Below is a small trained network, with its code and all its weights. Each question gives an input and a class and asks what happens when units are switched off, that is, made to give their printed mean instead of their output.

import numpy as np


def w(rows, s, z=0):
    codes = np.array(rows[::2]) - 128.0
    scale = np.full(codes.shape[1], s)
    scale[-1] = z or s
    return codes * scale


def norm(h):
    return h / np.sqrt((h * h).mean(-1, keepdims=True) + 1e-5)


def f(y):
    return y / 2 * (1 + np.tanh(0.7978845608 * (y + 0.044715 * y**3)))


def log_softmax(a):
    a = a - a.max(-1, keepdims=True)
    return a - np.log(np.exp(a).sum(-1, keepdims=True))


def net(x, mask):
    res = np.array(x, float).reshape(1, 4) / 4 @ E
    u = 0
    for l in range(3):
        y = f(norm(res) @ A[l][:, :-1].T + A[l][:, -1])
        res = res + np.where(mask[u : u + 4], y, B[l][:, -1]) @ B[l][:, :-1]
        u += 4
    return log_softmax(norm(res)[-1] @ U[:, :-1].T + U[:, -1])


A, B = {}, {}
E = w([
[177,195,53],'x0',
[129,129,129],'x1',
[131,1,152],'x2',
[86,111,66],'x3',
],0.0074)
A[0] = w([
[250,47,59,3],'0.n1',
[185,32,113,111],'0.n2',
[178,71,178,27],'0.n3',
[113,138,188,34],'0.n4',
],0.012,0.0033)
B[0] = w([
[137,196,255,224],'0.n1',
[105,97,117,252],'0.n2',
[158,96,145,184],'0.n3',
[125,151,169,133],'0.n4',
],0.02,0.004)
A[1] = w([
[7,128,140,47],'1.n1',
[140,105,94,73],'1.n2',
[103,90,118,2],'1.n3',
[96,180,127,4],'1.n4',
],0.014,0.0034)
B[1] = w([
[167,120,75,253],'1.n1',
[251,129,187,103],'1.n2',
[198,39,153,120],'1.n3',
[170,25,164,174],'1.n4',
],0.016,0.0026)
A[2] = w([
[81,116,120,4],'2.n1',
[4,159,167,17],'2.n2',
[78,117,114,101],'2.n3',
[82,78,79,43],'2.n4',
],0.019,0.0034)
B[2] = w([
[246,132,96,100],'2.n1',
[252,145,116,253],'2.n2',
[184,56,64,126],'2.n3',
[175,153,104,219],'2.n4',
],0.023,0.0037)
U = w([
[245,156,185,132],'0',
[41,197,126,253],'1',
[50,17,182,168],'2',
[124,153,253,59],'3',
[169,116,25,115],'4',
[22,177,39,87],'5',
[156,16,75,84],'6',
],0.014,0.0037)

Each question gives the input, the list of numbers given to net, and the class t.
The units are the neurons (one row each of A and B). Each row of codes is followed by its name. A weight is (code - 128) times the scale printed after its matrix; where a second scale follows, it is the last column's (A, B and U).
mask holds one flag per neuron, layer by layer. A switched-off neuron (its flag False) gives its mean, the last column of its row in B, instead of its output. The means were averaged over made-up inputs and are rounded, as every weight is.
A unit's drop is (log p(t) with every unit on - log p(t) with that unit switched off) / (log p(t) with every unit on - log p(t) with every unit switched off).
The circuit of an input: a set's keep is (log p(t) with only the set's units on - log p(t) with every unit switched off) / (log p(t) with every unit on - log p(t) with every unit switched off). Starting from all 12 units, units are removed one at a time, each time the one whose removal leaves the highest keep (on an exact tie, the one counted first), for as long as the keep stays at least 0.8.
circuit, biggest first: the units of the circuit, biggest drop first
top k neurons: the k neurons with the biggest drops, biggest first
top k neurons in layer l: the k neurons of layer l with the biggest drops, biggest first
input [6,-1,-3,-6], class 1: top neuron in layer 2 => 2.n2
input [3,1,-3,0], class 1: top 2 neurons => 0.n1; 2.n2
input [0,-8,0,4], class 4: top 2 neurons => 0.n3; 2.n2
input [-1,3,6,-5], class 2: top 2 neurons => 0.n3; 2.n2
input [-8,-6,5,5], class 6: circuit, biggest first => 2.n4; 0.n1
input [4,0,-3,5], class 5: top 2 neurons => 0.n1; 2.n2
input [-1,-1,1,3], class 6: top 3 neurons => 0.n1; 1.n3; 2.n2
input [0,-1,7,-8], class 2: top 3 neurons => 0.n3; 2.n2; 0.n2
input [2,0,-1,4], class 5: circuit, biggest first => 0.n1; 2.n2
input [-7,-2,-8,2], class 4: circuit, biggest first => 0.n1; 1.n1
input [-4,8,-7,2], class 4: top 2 neurons => 0.n1; 1.n1
input [0,-7,-6,5], class 4: top 2 neurons => 0.n1; 2.n3
input [4,-5,-7,8], class 5: top 4 neurons => 2.n2; 0.n1; 0.n2; 1.n2
input [-5,-5,-5,3], class 4: circuit, biggest first => 0.n1
input [0,2,8,-2], class 2: top 4 neurons => 0.n3; 0.n2; 2.n2; 2.n4
input [1,5,-2,4], class 5: top 2 neurons in layer 0 => 0.n1; 0.n2
input [-5,-4,4,-2], class 2: top 2 neurons in layer 0 => 0.n3; 0.n1
input [6,7,-8,-7], class 1: circuit, biggest first => 2.n2; 2.n4
input [-8,-4,-1,1], class 4: top 2 neurons in layer 1 => 1.n1; 1.n4
input [1,8,5,-2], class 3: top 3 neurons => 0.n1; 0.n3; 2.n4
input [3,0,1,-8], class 3: circuit, biggest first => 2.n2; 1.n1
input [8,0,-4,7], class 5: circuit, biggest first => 2.n2
input [3,0,-4,8], class 5: top 3 neurons => 0.n1; 2.n2; 1.n2
input [0,1,-7,2], class 4: top 4 neurons => 1.n3; 1.n1; 0.n1; 1.n2
input [-1,-1,2,-6], class 2: circuit, biggest first => 0.n1; 2.n2
input [1,2,-5,1], class 5: top 2 neurons in layer 1 => 1.n4; 1.n3
